Here is a tiny trained network, its code and every weight. The questions are about switching its units off for an input and a class, where a switched-off unit gives its printed mean instead of its output.

import numpy as np


def w(rows, s, z=0):
    codes = np.array(rows[::2]) - 128.0
    scale = np.full(codes.shape[1], s)
    scale[-1] = z or s
    return codes * scale


def f(y):
    return y / 2 * (1 + np.tanh(0.7978845608 * (y + 0.044715 * y**3)))


def log_softmax(a):
    a = a - a.max(-1, keepdims=True)
    return a - np.log(np.exp(a).sum(-1, keepdims=True))


def net(x, mask):
    res = np.array(x, float).reshape(1, 7) / 4 @ E
    y = f(res @ A[0][:, :-1].T + A[0][:, -1])
    res = res + np.where(mask, y, B[0][:, -1]) @ B[0][:, :-1]
    return log_softmax(res[-1] @ U[:, :-1].T + U[:, -1])


A, B = {}, {}
E = w([
[1,167,121,159],'x0',
[93,53,54,22],'x1',
[128,129,126,128],'x2',
[129,130,128,127],'x3',
[127,126,131,127],'x4',
[127,124,128,130],'x5',
[128,129,130,127],'x6',
],0.0075)
A[0] = w([
[5,186,73,161,181],'n0',
[161,83,97,52,158],'n1',
[171,115,123,122,255],'n2',
[230,181,153,134,173],'n3',
[93,206,142,194,141],'n4',
[158,119,120,130,236],'n5',
[161,100,90,79,155],'n6',
[120,147,132,142,131],'n7',
[168,130,139,165,179],'n8',
[175,136,109,218,225],'n9',
[21,89,95,52,96],'n10',
[96,173,169,143,127],'n11',
[154,108,96,91,145],'n12',
],0.017,0.0048)
B[0] = w([
[27,142,173,223,254],'n0',
[131,94,178,32,234],'n1',
[201,125,112,91,204],'n2',
[145,163,26,169,244],'n3',
[156,101,224,163,232],'n4',
[182,131,119,103,182],'n5',
[130,104,161,57,203],'n6',
[133,124,144,144,141],'n7',
[158,148,99,162,187],'n8',
[193,167,105,201,231],'n9',
[1,136,36,103,239],'n10',
[131,117,180,144,178],'n11',
[123,105,150,79,181],'n12',
],0.038,0.0095)
U = w([
[204,183,28,150,230],'0',
[131,125,254,184,97],'1',
[164,59,186,31,173],'2',
[44,135,74,131,3],'3',
],0.0052,0.0014)

Each question gives the input, the list of numbers given to net, and the class t.
The units are the neurons (one row each of A and B). Each row of codes is followed by its name. A weight is (code - 128) times the scale printed after its matrix; where a second scale follows, it is the last column's (A, B and U).
mask holds one flag per neuron, in row order. A switched-off neuron (its flag False) gives its mean, the last column of its row in B, instead of its output. The means were averaged over made-up inputs and are rounded, as every weight is.
A unit's drop is (log p(t) with every unit on - log p(t) with that unit switched off) / (log p(t) with every unit on - log p(t) with every unit switched off).
The circuit of an input: a set's keep is (log p(t) with only the set's units on - log p(t) with every unit switched off) / (log p(t) with every unit on - log p(t) with every unit switched off). Starting from the 12 units with the biggest drops (on a tie, the unit counted first), units are removed one at a time, each time the one whose removal leaves the highest keep (on an exact tie, the one counted first), for as long as the keep stays at least 0.8.
units of the circuit, in order: the units of the circuit, biggest drop first
unit that matters most: the unit with the biggest drop
k most important neurons: the k neurons with the biggest drops, biggest first
drop when u is switched off: that unit's drop, to one decimal
input [-4,0,-5,7,8,7,-5], class 0: unit that matters most => n4
input [0,4,0,3,-7,-3,-5], class 2: 3 most important neurons => [n3, n0, n1]
input [-1,1,-1,-6,1,5,2], class 2: units of the circuit, in order => [n3, n0]
input [6,0,3,-5,-4,-6,8], class 1: 3 most important neurons => [n4, n3, n0]
input [0,-8,6,-6,-2,-6,-7], class 0: 3 most important neurons => [n3, n0, n9]
input [6,0,-3,6,1,-4,1], class 1: 2 most important neurons => [n4, n3]
input [2,0,-3,-4,-8,-4,-7], class 1: 2 most important neurons => [n10, n3]
input [-7,1,5,4,1,-1,7], class 2: 2 most important neurons => [n1, n6]
input [0,0,-2,2,-5,0,-3], class 0: 3 most important neurons => [n1, n4, n0]
input [-5,1,-5,-2,6,-3,5], class 2: drop when n9 is switched off => 0.1
input [-4,1,-1,-3,-1,0,-7], class 2: drop when n9 is switched off => 0.1
input [5,-1,-6,6,4,-8,4], class 1: drop when n8 is switched off => 0.0
